Each row is followed by its class.
[ 58   9 -43 -66 -14   0  -1 -34  22   5  54 -23   7  13  -7   9  92  19
 -13  -5 -25 -31   1  -9 -42  31  -5  39  17  15 -78 -42  12]
dil
[ 65   9  22  -6 -23  10  -7  27 -11  17 -17 -13 -34   5 -13  -8  25   7
 -67 -11 -97 -79  22 -95  13  -5 -20   0  18  -1 -33 -11 -78]
vagam
[-22  18  23  10  -9 -12 -29   7  -4  24 -22   3 -39   3 -12  19  -9  -1
 -33  50 -49 -58  23 -24   7  -4 -19  26  17   8  -4   5 -35]
Bamed
[  6 -20 -13   8 -10  -3 -13   8   7   6 -16  18 -26  18  11  25 -24  -8
 -52  24 -27  -7  17 -49  26  -3  -3   7   0  11  47   5 -61]
vopi
[-36  -9 -12 -38  19   4 -14  32 -33   9  -4  -6 -19  13 -29  28 -58 -10
 -17  15 -41 -13  12  14  13 -24  -9  39 -17  28  -1   6 -48]
vopi
[ -42   -3   -9    8  -35   -5  -17   -7    6    9   -9   39  -18   50
   -1   68  -13   32  -37   59   21   17   21  -34   25    4  -11  -44
  -12   11   71   -8 -105]
Bamed
[-25  21   2 -20  13  -4 -23  32  -9 -21 -38 -12 -27  -8 -18 -11  10 -34
   0 -12 -33 -36  17   3  22  -6 -14  21   8  19  -5  -1  17]
vagam
[-27  21  13 -19  -4  17  -1  34 -31   2   9   7 -14   0  -3  33 -47  -2
 -55 -16  -7  26  12 -31  27   5 -29  -2 -14  21   0   2 -59]
vagam
[ -26   -7   86   48  -18  -58  -29    6    3  -29  -34   23  -80   -2
   12    1 -113   16    8   33  -62   23   36  -43   70  -27   24   -1
  -15  -54   65   27   34]
rilek
[ -5 -52  63  29  14 -27   6  34 -16 -52 -15  38 -25   9  -2  10 -78  19
  46  15  12 -29  -8  36  77  15  11 -35  14  29  58  32 -63]
rilek
[ -6  24 -19  -4 -13  18  37  26 -15  -1   3  -8   2  -9  -3  29  11   8
  -5  19  13 -12  13 -40  -5  -7  -3  10  35  -2 -11  -5 -27]
buro
[  41   44   54   38   -8   26   17   12  -20  -26   26   41  -94   21
   36   25  -65   50 -114   27   25  -10   13  -42    6   11   36  -62
  -15   15    0   22  -49]
dil
[ 63  -6 -28  21  21  32  44  64  20  -1  -1 -12  27  25  30  14  59  10
 -60 -30  -6 -28  28 -78  17   4  24 -85  36 -17  14 -13 -86]
dovol
[-19   8 -18  -9 -19  12  51  10  -8 -22  17  -9  15  -5  21  33 -19  -5
  -8   3  24   8  27 -54   0  10 -17 -23   8 -21  11  11 -81]
rilek
[-46  32  16 -20  23  10 -24  11 -43 -13 -27  16 -16  29 -27  12  -9  -6
 -30 -15 -22 -17   4  28  43 -19  -1   0 -19  35   5   3 -30]
vagam
[-52  39  22  11  77  -2 -16  17 -45 -35 -24  32  12 -16   0   9 -17 -39
 -33 -27   0  19  14  87  21 -12  32  -2  16   9  20 -11  75]
buro
[ -2   2 -18  17 -16   5  19  84 -13  21  26  -7  19  -8  -7  26 -10  -2
  26  33  14  30   0 -26  59  -7 -17 -26   0 -35   9  -6 -55]
dovol
[ 16  14  40  36 -11   5 -13  14 -12  -5 -25  21 -17  23  -9  -1   8  -9
 -42  18 -42 -32  22 -37  51  -8  -7 -23   5  -9  25   1 -39]
vagam
[-48   1  31 -14  30 -11 -10  11 -25 -29 -18  10 -17  13  -4  25 -65  10
 -22  -3 -33 -21  23  29  30 -14   5   4 -13  13  20  18 -46]
rilek
[ -8  49  53  39   2  -6 -17  35 -27 -16 -16  41 -82   1 -24  31 -54  37
 -40  53  -8 -42  40  20  33 -36  34  -3  -7  16  35  10 -41]
dil
[-15  43  19  48 -20  -8 -37 -50 -28  25 -17  20 -23   5   4  -5  -3 -11
   3  46  17  12 -35  16  45 -16  43 104 -38  23  18  20  42]
vopi
[ 20   3  -8  -1 -11  11  46  34  -2  -1  16  15  -1 -17  -4  36   1  -4
 -19 -11  23 -18  10 -41  14  10  -7  -9  26  19  14 -11 -49]
kavup
[ 15   6  -6   6  -5  30  40  55 -36  46  49 -14 -12  -7 -72   2   9  40
 -46   6 -33 -20   2 -43  36 -11  -4 -17  44 -25 -84  13 -66]
Bamed
[ 11  19   0   3   4   5 -34  13 -29  28  -6   1 -34  11 -31  14 -27   8
 -66  29 -53 -11  15  -7   9 -39  16  43 -35   8   3  -3 -35]
vopi
[-29   9 -70 -46  -3 -17 -30   8 -16  16 -33 -16 -12 -16 -47  17  20 -14
  33   9   2 -34   2  21 -13 -37   0  81 -18  56  20 -16 -44]
vopi
[-18  -5   1 -17   3  10   1  57 -13  -5  -1 -23 -39  13 -10  42  -7  29
 -21  20 -25 -18  18 -31   6 -28   6 -16 -22  26  -7   3 -65]
dil
[-40  -7 -48 -52  11   5 -26  22 -21  25 -18 -13 -28  20 -53  34 -28   3
 -43  12 -50 -57  21   0 -10 -49 -26  49 -26  53   6   2 -98]
vopi
[ -5 -11  24  15  13 -28 -32  17  24 -14 -27   1 -21  10  21   0  -9 -11
 -21   2 -48   3  10 -10  25   9  -1 -33 -38   7  30 -10  21]
Rubur
[-31  53   0   2   2  -3  36 -15   4  -5  23  32   3  16  -3  28 -18  14
 -38  -2   0  15  29  -4  35  17   5  -8  17 -13  -8  -7   1]
Rubur
[-37   1 -10 -23  22 -22  -8  21 -22 -27 -35  -5   0 -23   8   0 -15 -20
  24  -3 -28   0  11  21  28  -9  -7  -8  12 -21   6   1 -24]
rilek
[-18  30 -52 -19  -9   6  28  36  17  11  17 -14  -4  -2  18  28 -24 -17
 -38  10 -10 -22  37 -51  -6  -6 -38   0  21 -31 -14  -6 -34]
dovol
[ 48  -5  25   8  -9   6  20   3  22 -17   0  32 -25  15  19   1  21 -15
 -33   6 -19 -46   8 -38  28  36  -9 -41  33  -7  19   0  -8]
kavup
[ 53 -25   5   7  -8 -13  21   6   5 -35   7  19 -20  19  15  -1   9  17
 -32  -4 -17  -9  12 -59  41  18   7 -90  22 -27  26  -6 -72]
rilek
[-48  13   3 -26  12  -8 -21  -2 -10 -25 -34  -8 -18  12  -6   3 -13 -34
  -8 -34 -32 -23  18  -3   7 -11  -7  25 -18  29   9   1  21]
vagam
[ -9  29  45  34  12 -10  -8   8 -14  25 -10  23 -23  41  30  21 -57  -2
 -61  43 -63 -43  21 -33  50 -31 -19 -17   9 -30   3   9 -36]
dovol
[-76  41 -14 -46  -6  -8 -32  16 -16  -4 -45 -21  -7 -11 -27   6  11 -40
  34  -9 -37 -18  29   6   8 -20 -22  65 -14  10   8  -4   9]
vagam
[  29  -21  -16   21   23   22   29  -42  -30    0   29   23   59  100
   15   53   75  -45  -87   -1    2  -18   12  -69   26  -10   19  -86
  -29   38   61  -32 -111]
vopi
[-45  -8 -41 -36  -6  -1  10  -8  41 -14 -24  24 -16  43  12  48   7  17
 -55   9 -26 -25  56 -46  -2  26 -12 -35  56  -9  30  -6 -67]
Bamed
[  6   0 -28 -10  -8   9  36  31  11  -1   3   4   6 -28   6  31   0 -14
 -14  -9  17  -1  17 -27 -11   3 -23  -6  27   2   9 -16 -24]
kavup
[-60   0 -34 -55  -5  14 -25  18   3 -16 -27 -17  -8  15  -1  35   8  -5
   0  13 -28 -27  25   5 -21 -19   5  -7 -32  28  18   8 -55]
banu
[-61  22 -29 -31 -14 -11 -17  -8 -25   1 -23  13   0  25   7  45  26   1
  32  33  37  20 -16   2  13  14   8  -6  -9  33  22 -18 -50]
Bamed
[-36  37 -30 -67  -1  -5 -18  -9  -4  -1 -31 -17 -38 -18 -28  -6  19   0
   6 -20 -46 -85  25  -3 -35 -30   8  36  16  33 -24  13 -28]
banu
[ -2  15  23  36   0 -34  -9 -12  25  11 -16   0 -21  -3  -1 -22   8 -23
  -8  25 -49 -45  12 -22  30  -7 -33  -4   8 -11  -8   4  38]
Rubur
[-29  30  41 -20  37  14 -49  22 -31 -10 -25   2  -6  33 -45  -2  11 -12
 -26  -6 -55 -27  19  58  34 -18   2  13 -28  25  -1   0   4]
vagam
[-79  21  35 -22  10 -10 -28 -15 -20  15 -25  26 -47  25  -6  30 -48  32
 -33  -5 -23 -16   5 -11  45 -41   3  -8  -5  43  31  46 -59]
banu
[-44   9 -22 -38   9  -6  -7  43  19 -10 -16  -2 -30  11  -2  16 -61 -19
 -12  10 -47 -75  44   5  -2  -7 -41  13   9  -4   9  11 -37]
dovol
[-20 -22  10   3  31 -25 -17  41 -16 -28 -11  14 -33  -1 -61   0 -31 -13
   1  11 -64 -60  20  46  35 -33   3   8  18   7   6 -11  43]
buro
[ 43 -21  -2  -1  -4   5 -16  22  -8  18  -1   7 -13  18   1  14   0  -6
 -45  30 -41 -13   9 -43  20   2 -12 -13   2   7  22  -7 -81]
vopi
[-21  55  -6   2  -7  23  36   6 -36 -13   3   8   9   4  17  36  10 -14
 -22  18  16   4  18 -37  -2  -3  20  -2  14 -13   4 -13 -11]
buro
[ 11 -27 -37 -14  -6   4  20  45 -13  24  28 -21  -7 -14 -28  21 -35 -14
 -19  22 -28   3  11 -39   8 -16 -30  25  14  -1 -26  -4 -46]
vopi
[-54  -3 -13 -36  13 -30 -12  11   7  -7 -15  -7 -18  13 -28  19 -42  -3
   9  -4 -53 -42  20  22  -2 -18 -27  12 -31  32  -7 -10  -5]
Rubur
[-43   7 -35 -56  18  26   4  67 -27   1   5 -11   8  -4  -8  61  -7  18
 -63 -30 -17  43  23 -34  -1  -6  -8 -15 -10  18  13 -18 -72]
buro
[  4  22 -29 -16 -19  24  42  18  -8   3   6  19  26 -30  -8  33   7   5
  14  -2  33 -12   9  15  -7  15  -3  34  33   4  -3 -13 -44]
kavup
[-51   4  -5 -29  -3  -7 -23  11 -16  -7 -13  -5 -28  -9 -19  21 -33  -3
  16  19 -24 -41   8  27  -4 -29   5  29 -17  39  -2  15 -21]
banu
[ -5  20  -6  -2  -1   3  34  25 -10   0  -6   9 -15 -24  11  34 -21  -6
 -26 -23  18   3  12 -39  -2  -9   8   2   9  16  16 -10 -15]
kavup
[ 35  50  30   8  -3  14  48  24 -18  15  38  16   8  25   7  -4  -5  -1
   5  24  -9 -29  18 -37  45  15 -11 -43  60 -56 -29   9 -37]
dovol
[-13  53  56  41   5  -9  -7 -16   6  23 -23  33  -7   6  17  14 -16  31
 -45  11 -23  -6  19  -7  44   8   6  19  12   2  18  16 -19]
Rubur
[-40  15 -39 -17 -20 -11  16   6   1 -21   7  -5   4 -15   4  36 -17  -4
   8  31  29  16  23  -5   9  -1 -24  16   2 -12  15  -5 -42]
rilek
[-23  15 -37  -6  -6   9  11  25  -9  17  13  -3   8 -12 -10  47  -2   7
 -38  24  19  18  25 -18 -21   4 -14  -9  17  -2  -9 -20 -56]
Bamed
[-64  50 -10 -45  20  24 -18  24 -15  -2 -18 -28 -23  -4  -9  33  -8   9
 -26   5  12  -2  14  18 -37 -20  -5  49 -21  42  -5  10  10]
buro
[-25  14 -17 -29  19  15  -7  27 -10  13  -6   4  15  32  11  25 -26   1
 -22  11 -26 -40  13  21   7  -8 -32 -11   0  -1  -4   3 -76]
dovol
[-14  54  -5 -21 -16  37   2   9 -19  -5  -6   7   2  20  41  32   4  -1
 -59  22  18  45   5 -27  12  26 -22 -17  -2  -6 -13  -7 -48]
vagam
[-30 -14 -28 -88  -1   6 -27  22 -10   5   0 -12 -14  10 -25  45 -30  28
 -32 -15 -68 -31  29  -3 -35 -21 -10   1 -24  38 -10  -9 -96]
banu
[-12  23 -26 -10  -2  -5  24  14   3  15  11  -7  37   4  -1  43  26   7
  -7   6   3  18  19 -21   5   1 -18 -16  -4   9   0 -33 -51]
Rubur
